Each row has a name. Each piece below is followed by the name of the row it came from, unless a question asks for something else. Each question is about the rows just above it. Places in a row count from 1.

Bav: [-12.6 -16.1 -27.5 -26.0 -32.5 -30.9   3.1  -5.7 -15.8  -2.0   1.7 -13.0
  -1.8 -13.7   3.6  -2.1  -5.6  -3.2  -2.6 -25.0 -21.8 -13.7 -13.0 -20.9
   4.4 -16.2   3.3 -22.8   0.4 -14.0 -24.4 -21.7 -34.5 -35.2  -2.2 -33.7
 -11.0  -5.5  -2.3 -20.3 -26.3 -28.4  -1.4 -11.9 -30.2 -15.5  -4.0 -32.4
  -4.5  -9.8 -16.0 -12.4 -15.4 -24.7   4.7 -22.3  -2.1 -30.1  -9.4 -34.7
 -10.6]
peg: [-10.8 -16.0 -33.5 -31.1 -41.0 -38.8  13.6  -0.3 -15.6   5.4  11.1 -11.5
   5.5 -12.4  14.0   5.5  -0.3   3.7   4.4 -29.6 -24.6 -12.4 -11.0 -23.2
  15.2 -16.3  13.6 -26.3   9.4 -13.0 -29.0 -24.8 -44.0 -45.5   5.3 -43.0
  -8.1  -0.2   5.3 -22.6 -31.5 -34.8   6.6  -9.6 -37.7 -15.0   2.4 -40.9
   1.4  -6.5 -16.3 -10.4 -15.0 -29.1  15.7 -25.5   5.1 -37.7  -5.9 -44.3
  -7.7]
tup: [-14.4 -17.3 -27.3 -25.9 -31.5 -30.1  -0.7  -8.4 -17.2  -5.4  -1.9 -15.0
  -5.4 -15.3  -0.6  -5.4  -8.4  -6.2  -5.9 -25.1 -22.1 -15.2 -14.5 -21.4
   0.1 -17.7  -0.6 -23.3  -3.0 -15.7 -24.7 -22.4 -33.1 -33.9  -5.4 -32.6
 -12.8  -8.5  -5.3 -21.3 -26.2 -28.1  -4.7 -13.9 -29.6 -16.8  -7.1 -31.3
  -7.7 -12.2 -17.6 -14.3 -16.9 -24.6   0.6 -22.6  -5.4 -29.6 -11.8 -33.4
 -12.7]
bere: [66.1  0.1  9.7  7.8  5.6 11.2 17.5 20.0 11.6 17.7 24.3 12.6 17.0 16.6
 17.8 14.3 21.6 19.5 21.0 10.5 11.2 15.9 11.4  8.3 17.2 12.4 21.2  6.2
 17.6 16.1 12.6 12.0  4.6  9.3 15.4  3.7 15.9 19.6 16.8  7.8  5.9  3.4
 13.9  8.7  9.9  9.9 14.8  7.7 16.5 12.5 15.1 12.5 11.2 11.3 25.1 13.1
 19.9 10.1 11.3  2.5 15.7]
Dasa: [  6.3  -2.3 -50.5 -40.0 -71.0 -59.4  61.2  37.5  -8.8  45.8  66.4   0.1
  43.3   7.8  61.4  37.9  41.8  43.4  49.5 -42.5 -25.0   6.9   3.9 -25.3
  68.2 -11.2  71.3 -35.5  55.1   1.6 -33.6 -27.8 -71.9 -69.5  40.6 -70.7
  15.8  34.1  45.9 -27.2 -48.0 -58.4  43.7   1.4 -56.9  -7.8  38.1 -63.3
  34.4  12.4  -4.2   8.1  -6.0 -34.2  77.4 -26.2  51.3 -57.6  12.7 -82.3
  14.8]
Mesu: [-11.6 -16.0 -31.1 -29.0 -37.6 -35.6   9.2  -2.5 -15.8   2.3   7.3 -12.3
   2.3 -12.9   9.5   2.1  -2.4   0.8   1.5 -27.8 -23.4 -12.9 -11.8 -22.3
  10.6 -16.4   9.4 -25.0   5.6 -13.5 -27.1 -23.6 -40.0 -41.1   2.1 -39.2
  -9.2  -2.5   2.2 -21.8 -29.4 -32.3   3.2 -10.8 -34.6 -15.3  -0.3 -37.3
  -1.2  -8.1 -16.2 -11.3 -15.3 -27.2  11.3 -24.1   2.2 -34.6  -7.5 -40.5
  -8.9]
Deruk: [  7.7   1.3 -45.9 -33.1 -65.4 -52.7  55.9  38.3  -7.9  43.9  64.8  -0.4
  40.2  11.0  55.8  32.9  44.1  41.8  49.6 -39.4 -20.3   9.7   4.7 -21.7
  64.4 -10.9  69.8 -31.9  52.3   2.8 -27.6 -24.3 -62.6 -58.5  36.9 -61.8
  17.3  33.3  44.2 -25.0 -43.8 -54.3  40.2   0.1 -50.1  -6.9  37.2 -54.8
  32.6  11.4  -1.3  10.0  -4.5 -28.1  75.0 -21.5  51.7 -51.0  11.3 -77.0
  15.6]
lokad: [  5.0  -4.0 -46.7 -38.1 -65.0 -55.9  56.0  32.1  -8.0  41.2  58.0   0.6
  39.8   5.0  56.9  35.6  35.2  38.2  43.1 -39.1 -24.6   4.3   2.9 -23.8
  62.1 -10.0  63.1 -32.1  49.3   0.5 -32.4 -26.1 -67.4 -66.3  37.3 -65.6
  12.7  30.2  40.7 -24.2 -43.8 -52.6  40.3   2.4 -53.4  -7.2  34.3 -59.7
  31.4  11.7  -5.0   6.5  -5.7 -33.4  68.3 -25.8  44.8 -53.7  12.4 -74.5
  12.6]
Put [-10.6 -34.7  -9.4 -30.1  -2.1 -22.3   4.7 -24.7 -15.4 -12.4 -16.0  -9.8
  -4.5 -32.4  -4.0 -15.5 -30.2 -11.9  -1.4 -28.4 -26.3 -20.3  -2.3  -5.5
 -11.0 -33.7  -2.2 -35.2 -34.5 -21.7 -24.4 -14.0   0.4 -22.8   3.3 -16.2
   4.4 -20.9 -13.0 -13.7 -21.8 -25.0  -2.6  -3.2  -5.6  -2.1   3.6 -13.7
  -1.8 -13.0   1.7  -2.0 -15.8  -5.7   3.1 -30.9 -32.5 -26.0 -27.5 -16.1
 -12.6] back in order: which row is it?
Bav
One entry of Deruk was changed: [  7.7   1.3 -45.9 -33.1 -65.4 -52.7  55.9  38.3  -7.9  43.9  64.8  -0.4
  40.2  11.0  55.8  32.9  44.1  41.8  49.6 -39.4 -20.3   9.7   4.7 -21.7
  64.4 -10.9  69.8 -31.9  52.3   2.8 -27.6 -24.3 -62.6 -58.5  36.9 -61.8
  17.3  33.3  44.2 -25.0 -43.8 -54.3  40.2   0.1 -50.1  -6.9  37.2 -54.8
  32.5  11.4  -1.3  10.0  -4.5 -28.1  75.0 -21.5  51.7 -51.0  11.3 -77.0
  15.6]. Where, and from what?
49, [32.6]
Where does [-14.4 -17.3 -27.3 -25.9 -31.5 -30.1  -0.7  -8.4 -17.2  -5.4  -1.9 -15.0
  -5.4 -15.3  -0.6  -5.4  -8.4  -6.2  -5.9 -25.1 -22.1 -15.2 -14.5 -21.4
   0.1 -17.7  -0.6 -23.3  -3.0 -15.7 -24.7 -22.4 -33.1 -33.9  -5.4 -32.6
 -12.8  -8.5  -5.3 -21.3 -26.2 -28.1  -4.7 -13.9 -29.6 -16.8  -7.1 -31.3
  -7.7 -12.2 -17.6 -14.3 -16.9 -24.6   0.6 -22.6  -5.4 -29.6 -11.8 -33.5
 -12.7] differ from tup, and what was there?
60, [-33.4]
Give the next 3 entries after [66.4  0.1].
[43.3  7.8 61.4]
Put [ -8.9 -40.5  -7.5 -34.6   2.2 -24.1  11.3 -27.2 -15.3 -11.3 -16.2  -8.1
  -1.2 -37.3  -0.3 -15.3 -34.6 -10.8   3.2 -32.3 -29.4 -21.8   2.2  -2.5
  -9.2 -39.2   2.1 -41.1 -40.0 -23.6 -27.1 -13.5   5.6 -25.0   9.4 -16.4
  10.6 -22.3 -11.8 -12.9 -23.4 -27.8   1.5   0.8  -2.4   2.1   9.5 -12.9
   2.3 -12.3   7.3   2.3 -15.8  -2.5   9.2 -35.6 -37.6 -29.0 -31.1 -16.0
 -11.6] back in order: which row is it?
Mesu
Table of tags by key:
[-35.6] -> k863
[-35.7] -> k438
[-29.4] -> k443
[-30.1] -> k418
[-59.4] -> k859
[-59.3] -> k150
[-38.8] -> k202
[-52.7] -> k289
[-55.9] -> k382
The tag of Mesu, keyed by place 6:
k863

tup: [-17.6  -3.9  10.0  12.0  30.3 -28.8  15.7]
zugiz: [-26.9  25.7  11.9   7.9  21.2   3.9 -20.6]
Dasa: [-19.6  -3.0  38.4  -6.6  14.3  -7.4 -18.1]
kavep: [-26.3  -7.7  75.7   8.4  -5.5  36.9 -20.9]
Bav: [ 27.1   7.4  25.4   7.4  14.4 -27.1  25.7]
lokad: [-24.3   3.7  11.9  16.2  40.0  -4.6  45.0]
Deruk: [27.1  7.4 25.4 13.6 13.6 45.1  0.9]
Table of tags by key:
[25.8] -> k512
[7.4] -> k604
[25.7] -> k341
[25.6] -> k881
[-18.1] -> k479
Join Bav by its entry at place 7:
k341
At which places does Deruk hold [45.1]?
6
Where does [-26.3  -7.7  75.7   8.4  -5.4  36.9 -20.9] differ from kavep, and what was there?
5, [-5.5]
Give the next 3 entries after [25.7 11.9].
[ 7.9 21.2  3.9]
q: [27.1  7.4 25.4 13.6 13.6 45.1  0.9]
Deruk
Places of [14.4] in row Bav:
5

